Below is a small trained network, with its code and all its weights. Each question gives an input and a class and asks what happens when units are switched off, that is, made to give their printed mean instead of their output.

import numpy as np


def w(rows, s, z=0):
    codes = np.array(rows[::2]) - 128.0
    scale = np.full(codes.shape[1], s)
    scale[-1] = z or s
    return codes * scale


def norm(h):
    return h / np.sqrt((h * h).mean(-1, keepdims=True) + 1e-5)


def f(y):
    return y / 2 * (1 + np.tanh(0.7978845608 * (y + 0.044715 * y**3)))


def log_softmax(a):
    a = a - a.max(-1, keepdims=True)
    return a - np.log(np.exp(a).sum(-1, keepdims=True))


def net(x, mask):
    res = np.array(x, float).reshape(1, 2) / 4 @ E
    u = 0
    for l in range(2):
        y = f(norm(res) @ A[l][:, :-1].T + A[l][:, -1])
        res = res + np.where(mask[u : u + 12], y, B[l][:, -1]) @ B[l][:, :-1]
        u += 12
    return log_softmax(norm(res)[-1] @ U[:, :-1].T + U[:, -1])


A, B = {}, {}
E = w([
[57,103,144,105,142,233,157,210,121,255,179],'x0',
[160,55,179,82,216,166,204,123,118,90,95],'x1',
],0.00099)
A[0] = w([
[164,204,70,152,13,71,53,93,170,107,112,107],'0.n0',
[139,147,147,143,151,129,130,139,145,118,150,77],'0.n1',
[183,91,119,137,184,39,157,59,77,24,107,144],'0.n2',
[173,87,138,176,155,79,199,38,117,65,87,111],'0.n3',
[171,185,63,180,30,61,48,133,147,124,122,2],'0.n4',
[130,218,74,205,62,40,21,108,160,88,122,102],'0.n5',
[197,106,202,123,155,84,133,95,87,48,74,61],'0.n6',
[114,112,164,87,171,148,179,103,114,106,100,173],'0.n7',
[141,143,113,89,136,148,103,143,144,133,103,93],'0.n8',
[121,110,113,123,122,141,125,131,126,137,89,176],'0.n9',
[118,46,212,40,211,238,205,196,137,175,116,150],'0.n10',
[30,167,92,165,66,186,109,213,102,239,253,97],'0.n11',
],0.0015,0.00068)
B[0] = w([
[49,103,177,170,116,128,135,82,74,105,208,177],'0.n0',
[134,105,113,137,160,148,98,135,90,156,123,120],'0.n1',
[88,146,141,58,106,206,71,179,180,226,100,168],'0.n2',
[115,152,93,74,113,212,96,197,169,162,118,149],'0.n3',
[124,108,174,175,163,106,202,23,86,90,160,159],'0.n4',
[53,85,151,141,100,96,157,91,40,128,241,190],'0.n5',
[141,116,99,64,110,185,111,213,162,186,115,143],'0.n6',
[114,115,29,176,107,124,135,205,178,93,139,145],'0.n7',
[173,116,171,102,140,107,137,101,73,141,109,124],'0.n8',
[110,161,95,157,89,125,166,122,196,94,125,136],'0.n9',
[136,129,89,214,101,37,159,6,57,72,222,231],'0.n10',
[235,230,130,6,110,183,22,110,245,112,4,252],'0.n11',
],0.0013,0.0023)
A[1] = w([
[143,90,150,142,156,124,183,124,92,115,181,155],'1.n0',
[95,133,178,255,125,77,137,117,65,159,176,2],'1.n1',
[112,178,138,112,98,121,81,106,164,113,92,161],'1.n2',
[162,141,126,215,137,130,169,73,132,122,147,108],'1.n3',
[142,103,180,139,185,147,184,100,96,132,168,106],'1.n4',
[181,131,155,109,118,130,116,98,127,91,98,152],'1.n5',
[68,134,116,132,115,138,123,201,165,148,116,103],'1.n6',
[86,90,184,63,101,138,94,142,123,115,136,153],'1.n7',
[160,183,157,127,119,133,86,133,179,194,89,47],'1.n8',
[129,119,112,119,96,105,111,135,136,102,143,133],'1.n9',
[161,110,116,84,168,158,125,187,157,135,32,78],'1.n10',
[134,86,108,175,162,111,196,112,101,122,169,138],'1.n11',
],0.0029,0.00074)
B[1] = w([
[168,161,70,180,126,156,125,159,171,128,160,206],'1.n0',
[87,120,219,113,94,139,80,98,102,37,119,216],'1.n1',
[156,90,113,134,176,181,228,170,146,184,171,252],'1.n2',
[127,78,116,122,122,114,160,223,166,94,124,160],'1.n3',
[147,136,54,191,88,86,136,163,157,108,157,197],'1.n4',
[86,134,124,140,116,160,101,181,143,190,138,157],'1.n5',
[197,85,150,135,160,65,162,89,120,67,93,149],'1.n6',
[124,147,48,146,181,77,109,170,143,156,89,178],'1.n7',
[165,174,150,65,101,210,169,76,147,118,172,254],'1.n8',
[128,127,114,161,158,141,164,157,88,178,147,142],'1.n9',
[61,108,205,120,5,43,72,142,166,26,122,255],'1.n10',
[183,144,95,181,105,171,185,161,172,133,160,214],'1.n11',
],0.0019,0.0011)
U = w([
[230,68,212,129,210,83,205,66,31,128,52,62],'0',
[220,84,24,254,125,155,225,216,182,95,199,153],'1',
[101,56,185,32,74,53,55,201,209,42,15,150],'2',
[178,222,166,16,97,238,113,85,180,238,146,154],'3',
[199,149,180,207,175,129,118,146,47,133,18,6],'4',
[68,85,40,118,245,63,90,164,68,225,87,122],'5',
[43,152,187,236,59,63,66,47,22,45,221,152],'6',
[198,153,181,210,178,124,119,142,55,134,18,2],'7',
],0.0067,0.0081)

Each question gives the input, the list of numbers given to net, and the class t.
The units are the neurons (one row each of A and B). Each row of codes is followed by its name. A weight is (code - 128) times the scale printed after its matrix; where a second scale follows, it is the last column's (A, B and U).
mask holds one flag per neuron, layer by layer. A switched-off neuron (its flag False) gives its mean, the last column of its row in B, instead of its output. The means were averaged over made-up inputs and are rounded, as every weight is.
A unit's drop is (log p(t) with every unit on - log p(t) with that unit switched off) / (log p(t) with every unit on - log p(t) with every unit switched off).
The circuit of an input: a set's keep is (log p(t) with only the set's units on - log p(t) with every unit switched off) / (log p(t) with every unit on - log p(t) with every unit switched off). Starting from the 12 units with the biggest drops (on a tie, the unit counted first), units are removed one at a time, each time the one whose removal leaves the highest keep (on an exact tie, the one counted first), for as long as the keep stays at least 0.8.
units of the circuit, in order: the units of the circuit, biggest drop first
most important unit: the unit with the biggest drop
k most important neurons: the k neurons with the biggest drops, biggest first
k most important neurons of layer l: the k neurons of layer l with the biggest drops, biggest first
drop of u: that unit's drop, to one decimal
input [-2,7], class 2: 3 most important neurons => (1.n10, 0.n2, 0.n5)
input [7,2], class 1: most important unit => 0.n10
input [-2,1], class 2: 3 most important neurons => (1.n10, 0.n11, 0.n10)
input [-6,2], class 2: units of the circuit, in order => (0.n10, 0.n2)
input [2,-6], class 3: 2 most important neurons => (0.n11, 0.n10)
input [-6,1], class 5: 3 most important neurons => (0.n11, 0.n5, 0.n2)
input [-2,0], class 5: 3 most important neurons => (0.n10, 0.n11, 0.n2)
input [0,2], class 1: 2 most important neurons => (0.n10, 0.n11)
input [-3,1], class 2: 2 most important neurons => (0.n10, 1.n10)
input [0,6], class 1: 2 most important neurons => (0.n11, 0.n10)
input [2,1], class 1: 2 most important neurons of layer 0 => (0.n10, 0.n2)
input [-1,2], class 2: 2 most important neurons => (1.n10, 0.n11)
input [-3,8], class 2: 2 most important neurons => (1.n10, 0.n2)
input [2,6], class 1: most important neuron => (0.n10)
input [-5,4], class 2: drop of 1.n10 => 0.2
input [6,4], class 1: drop of 0.n6 => 0.0
input [7,8], class 1: drop of 0.n10 => 0.1
